Below are the code and all the weights of a small trained network. Each question names an input and a class and asks about switching units off, where a switched-off unit gives its printed mean instead of its output.

import numpy as np


def w(rows, s, z=0):
    codes = np.array(rows[::2]) - 128.0
    scale = np.full(codes.shape[1], s)
    scale[-1] = z or s
    return codes * scale


def f(y):
    return np.maximum(y, 0)


def log_softmax(a):
    a = a - a.max(-1, keepdims=True)
    return a - np.log(np.exp(a).sum(-1, keepdims=True))


def net(x, mask):
    res = np.array(x, float).reshape(1, 5) / 4 @ E
    y = f(res @ A[0][:, :-1].T + A[0][:, -1])
    res = res + np.where(mask, y, B[0][:, -1]) @ B[0][:, :-1]
    return log_softmax(res[-1] @ U[:, :-1].T + U[:, -1])


A, B = {}, {}
E = w([
[5,62,135,154,132,159],'x0',
[158,200,109,176,106,175],'x1',
[230,137,161,191,139,151],'x2',
[88,171,174,178,168,62],'x3',
[128,153,73,102,124,187],'x4',
],0.011)
A[0] = w([
[199,65,168,83,114,212,165],'neuron 0',
[173,167,65,61,156,118,121],'neuron 1',
[46,106,2,79,131,229,162],'neuron 2',
[174,232,119,241,202,180,134],'neuron 3',
[98,119,31,41,111,169,253],'neuron 4',
[170,219,212,212,164,127,104],'neuron 5',
],0.0079,0.0044)
B[0] = w([
[201,79,112,141,57,128,213],'neuron 0',
[139,131,84,118,43,171,202],'neuron 1',
[135,174,139,19,103,246,251],'neuron 2',
[151,157,233,190,192,156,254],'neuron 3',
[110,143,173,104,122,209,254],'neuron 4',
[128,169,205,91,209,140,230],'neuron 5',
],0.011,0.0087)
U = w([
[88,117,116,193,153,112,84],'0',
[148,156,77,60,23,191,182],'1',
[118,136,28,220,106,92,32],'2',
[128,131,19,204,137,110,33],'3',
[55,7,156,146,179,19,253],'4',
[109,171,181,109,232,155,109],'5',
[229,161,136,68,161,1,86],'6',
[191,76,123,217,102,152,155],'7',
],0.009,0.0055)

Each question gives the input, the list of numbers given to net, and the class t.
The units are the neurons (one row each of A and B). Each row of codes is followed by its name. A weight is (code - 128) times the scale printed after its matrix; where a second scale follows, it is the last column's (A, B and U).
mask holds one flag per neuron, in row order. A switched-off neuron (its flag False) gives its mean, the last column of its row in B, instead of its output. The means were averaged over made-up inputs and are rounded, as every weight is.
A unit's drop is (log p(t) with every unit on - log p(t) with that unit switched off) / (log p(t) with every unit on - log p(t) with every unit switched off).
The circuit of an input: a set's keep is (log p(t) with only the set's units on - log p(t) with every unit switched off) / (log p(t) with every unit on - log p(t) with every unit switched off). Starting from all 6 units, units are removed one at a time, each time the one whose removal leaves the highest keep (on an exact tie, the one counted first), for as long as the keep stays at least 0.8.
units of the circuit, in order: the units of the circuit, biggest drop first
unit that matters most: the unit with the biggest drop
k most important neurons: the k neurons with the biggest drops, biggest first
drop when u is switched off: that unit's drop, to one decimal
input [-2,5,7,-4,7], class 7: unit that matters most => neuron 3
input [-4,4,3,-1,7], class 5: 3 most important neurons => [neuron 3; neuron 5; neuron 2]
input [5,5,3,-3,-4], class 7: units of the circuit, in order => [neuron 2; neuron 4]
input [1,-7,6,-4,-8], class 4: 4 most important neurons => [neuron 2; neuron 1; neuron 4; neuron 3]
input [0,-4,-5,2,1], class 1: 2 most important neurons => [neuron 3; neuron 5]
input [-3,-8,2,-3,-6], class 4: 2 most important neurons => [neuron 2; neuron 1]
input [3,7,8,-4,4], class 7: 2 most important neurons => [neuron 0; neuron 4]
input [4,0,-8,3,3], class 1: 2 most important neurons => [neuron 2; neuron 3]
input [-3,-4,0,-2,-5], class 6: 2 most important neurons => [neuron 2; neuron 4]
input [-6,2,2,-1,3], class 7: 3 most important neurons => [neuron 2; neuron 3; neuron 1]
input [-3,7,2,-6,-5], class 7: 2 most important neurons => [neuron 2; neuron 0]
input [0,-8,-7,7,5], class 1: 3 most important neurons => [neuron 3; neuron 5; neuron 2]
input [-6,3,4,-2,0], class 7: 2 most important neurons => [neuron 0; neuron 2]
input [8,1,-2,3,6], class 1: units of the circuit, in order => [neuron 2]
input [-6,8,-5,3,7], class 5: 3 most important neurons => [neuron 3; neuron 0; neuron 5]
input [4,7,-5,3,-6], class 4: 3 most important neurons => [neuron 2; neuron 4; neuron 3]
input [4,7,-5,5,-5], class 4: 2 most important neurons => [neuron 2; neuron 4]
input [1,-7,-3,5,0], class 4: drop when neuron 5 is switched off => 0.0
input [-2,0,2,0,2], class 7: drop when neuron 2 is switched off => 0.7
input [-1,5,0,-3,-3], class 7: drop when neuron 4 is switched off => 0.1
input [8,-6,-8,-8,-7], class 1: drop when neuron 2 is switched off => 0.1
